[[-89 -29 -43 -39]
 [-54 -90  32  -7]
 [ 78 -46  56  29]
 [-41 -54  80  31]
 [ 11  -8  94  55]]
->
[[-54 -90  32]
 [ 78 -46  56]]

[[-28  -7 -95  59]
 [-61 -28 -83  23]
 [-48 -16 -91  42]
 [-45 -48 -29 -26]
 [-32 -53 -20 -35]]
->
[[-61 -28 -83]
 [-48 -16 -91]]

[[-51 -42 -30  25]
 [ 64  33  23 -39]
 [ 34  68  74  11]
 [-12 -30 -48  17]]
->
[[64 33 23]
 [34 68 74]]

[[ 23  17   6  28  29]
 [ -3   0  -1   2  -7]
 [-54 -56 -12 -78 -93]
 [ 38  45   7  59  69]
 [ -3  -3  -2  -5  -4]]
->
[[ -3   0  -1]
 [-54 -56 -12]]

[[ 43  76  29  68  14]
 [-14 -26 -16 -63  13]
 [ -6 -26 -21 -13 -11]
 [ 38   0 -36 -28   5]
 [  8  59  -8  -9 -41]]
->
[[-14 -26 -16]
 [ -6 -26 -21]]

[[ 80  35   5]
 [-72 -41  -3]
 [  6  14 -32]
 [  5 -44  -8]]
->
[[-72 -41  -3]
 [  6  14 -32]]

[[ 68 -44  21]
 [-49   7  59]
 [  3 -64 -52]]
->
[[-49   7  59]
 [  3 -64 -52]]

[[ -3   1   6   4  15]
 [ 13   2   5  -8  16]
 [-83  68   9  43 -61]]
->
[[ 13   2   5]
 [-83  68   9]]
---
[[  7  80 -51 -30]
 [-12 -97  79  40]
 [  3  73 -56 -47]]
->
[[  7  80]
 [-12 -97]
 [  3  73]]

[[-32  -8  16  51 -34]
 [-38 -24  13  52 -46]
 [ 34  11 -10 -73  42]
 [-22  -6 -22  10 -24]]
->
[[-32  -8]
 [-38 -24]
 [ 34  11]]

[[-27  26  31  56]
 [-45  29 -12  12]
 [ -7  27  19  73]]
->
[[-27  26]
 [-45  29]
 [ -7  27]]

[[ 1 40 -6  5 -7]
 [84 13 21 11 21]
 [34 29 -3 14  4]]
->
[[ 1 40]
 [84 13]
 [34 29]]

[[-88 -89  76]
 [-43 -26  45]
 [ 69  37  66]]
->
[[-88 -89]
 [-43 -26]
 [ 69  37]]

[[-18  47  42   1]
 [ 32  69  13  36]
 [-77 -20  -4 -42]
 [ 54  45 -22   1]]
->
[[-18  47]
 [ 32  69]
 [-77 -20]]

[[-19   1]
 [-32   2]
 [-51   3]
 [-93   5]]
->
[[-19   1]
 [-32   2]
 [-51   3]]
---
[[-49 -12  28   3  77]
 [-57  -9  53  53  76]
 [-21  41  84 -15 -85]]
->
[[-21  41  84 -15 -85]
 [-57  -9  53  53  76]
 [-49 -12  28   3  77]]

[[ 73  53  82]
 [-82  13 -77]
 [ 23 -24  21]
 [ 28  -2  27]
 [-84   7 -81]]
->
[[ 73  53  82]
 [ 28  -2  27]
 [ 23 -24  21]
 [-82  13 -77]
 [-84   7 -81]]

[[-66 -63  78  61  74]
 [ 57  52 -50 -55 -56]
 [  4  13  -8 -11  -6]
 [ 35  38 -41 -29 -36]
 [-55 -24  53  41  60]
 [ 74  64 -64 -73 -73]
 [-56 -32  54  76  73]
 [-66 -66  74  94  85]
 [-32 -47  63  42  50]
 [-57 -60  71  84  78]]
->
[[-66 -63  78  61  74]
 [-66 -66  74  94  85]
 [-57 -60  71  84  78]
 [-32 -47  63  42  50]
 [-56 -32  54  76  73]
 [-55 -24  53  41  60]
 [  4  13  -8 -11  -6]
 [ 35  38 -41 -29 -36]
 [ 57  52 -50 -55 -56]
 [ 74  64 -64 -73 -73]]

[[ 32  46  16 -11  11  60  24   0  34  14  52  -8 -15]
 [ -3 -30  10  24 -22  18  75  30 -30   4 -20  -3 -44]
 [ 10  33   4 -32  23   1 -62 -27  48   3  37  -5  30]
 [  6 -27  28  -1  -6  25  76  24   0  10  16 -15 -55]
 [  1  -2 -36  36  -2 -21  38   8 -74 -18 -31  24  11]]
->
[[  6 -27  28  -1  -6  25  76  24   0  10  16 -15 -55]
 [ 32  46  16 -11  11  60  24   0  34  14  52  -8 -15]
 [ -3 -30  10  24 -22  18  75  30 -30   4 -20  -3 -44]
 [ 10  33   4 -32  23   1 -62 -27  48   3  37  -5  30]
 [  1  -2 -36  36  -2 -21  38   8 -74 -18 -31  24  11]]

[[-23 -51  65  28  91  -3]
 [-25 -47  46  19  89  19]
 [-20 -54  31  16  58  33]
 [ 10  56  68 -37 -32 -31]]
->
[[ 10  56  68 -37 -32 -31]
 [-23 -51  65  28  91  -3]
 [-25 -47  46  19  89  19]
 [-20 -54  31  16  58  33]]

[[-16 -16  -2  65  -8 -45  20 -46  29  26  -7  -5]
 [-41 -23 -15  20  11 -10 -15 -49 -11 -21 -33  23]
 [ 64  40   6  39  44 -12  26 -81 -20  -6 -22  19]
 [ 25   7  34 -26 -45 -38  -9  37   3 -56 -44 -51]
 [-33   3  -5 -12  37 -21  24   2 -66 -32 -51  51]
 [  0  -6 -34  47 -28  55  58 -49 -26   6  14   3]]
->
[[ 25   7  34 -26 -45 -38  -9  37   3 -56 -44 -51]
 [ 64  40   6  39  44 -12  26 -81 -20  -6 -22  19]
 [-16 -16  -2  65  -8 -45  20 -46  29  26  -7  -5]
 [-33   3  -5 -12  37 -21  24   2 -66 -32 -51  51]
 [-41 -23 -15  20  11 -10 -15 -49 -11 -21 -33  23]
 [  0  -6 -34  47 -28  55  58 -49 -26   6  14   3]]

[[  7  -9   8  75  12 -16   2  17 -26 -66  16 -63  80 -29]
 [-70  60  21 -19 -12  46  70 -14 -72 -63 -17 -52 -47 -61]
 [ 17  69  61 -75 -25  54 -17 -66 -56 -62  -5   6 -29  27]]
->
[[ 17  69  61 -75 -25  54 -17 -66 -56 -62  -5   6 -29  27]
 [-70  60  21 -19 -12  46  70 -14 -72 -63 -17 -52 -47 -61]
 [  7  -9   8  75  12 -16   2  17 -26 -66  16 -63  80 -29]]

[[  8   5  -4  -2 -15 -31  21]
 [ 53  10  81  63   7 -66  39]
 [ 55   2  71  71  -9 -83  39]
 [ 36  18  21  55 -45 -60  32]
 [-21  10 -22 -40   1  27  -1]
 [  9  10   1   4 -34 -22  13]
 [  3   0   0  -5 -20 -15  23]
 [ 38  13  75  53  15 -58  24]
 [  9  10   6  23 -39 -19  12]
 [-39   2 -61 -45 -17  40 -15]]
->
[[ 53  10  81  63   7 -66  39]
 [ 38  13  75  53  15 -58  24]
 [ 55   2  71  71  -9 -83  39]
 [ 36  18  21  55 -45 -60  32]
 [  9  10   6  23 -39 -19  12]
 [  9  10   1   4 -34 -22  13]
 [  3   0   0  -5 -20 -15  23]
 [  8   5  -4  -2 -15 -31  21]
 [-21  10 -22 -40   1  27  -1]
 [-39   2 -61 -45 -17  40 -15]]
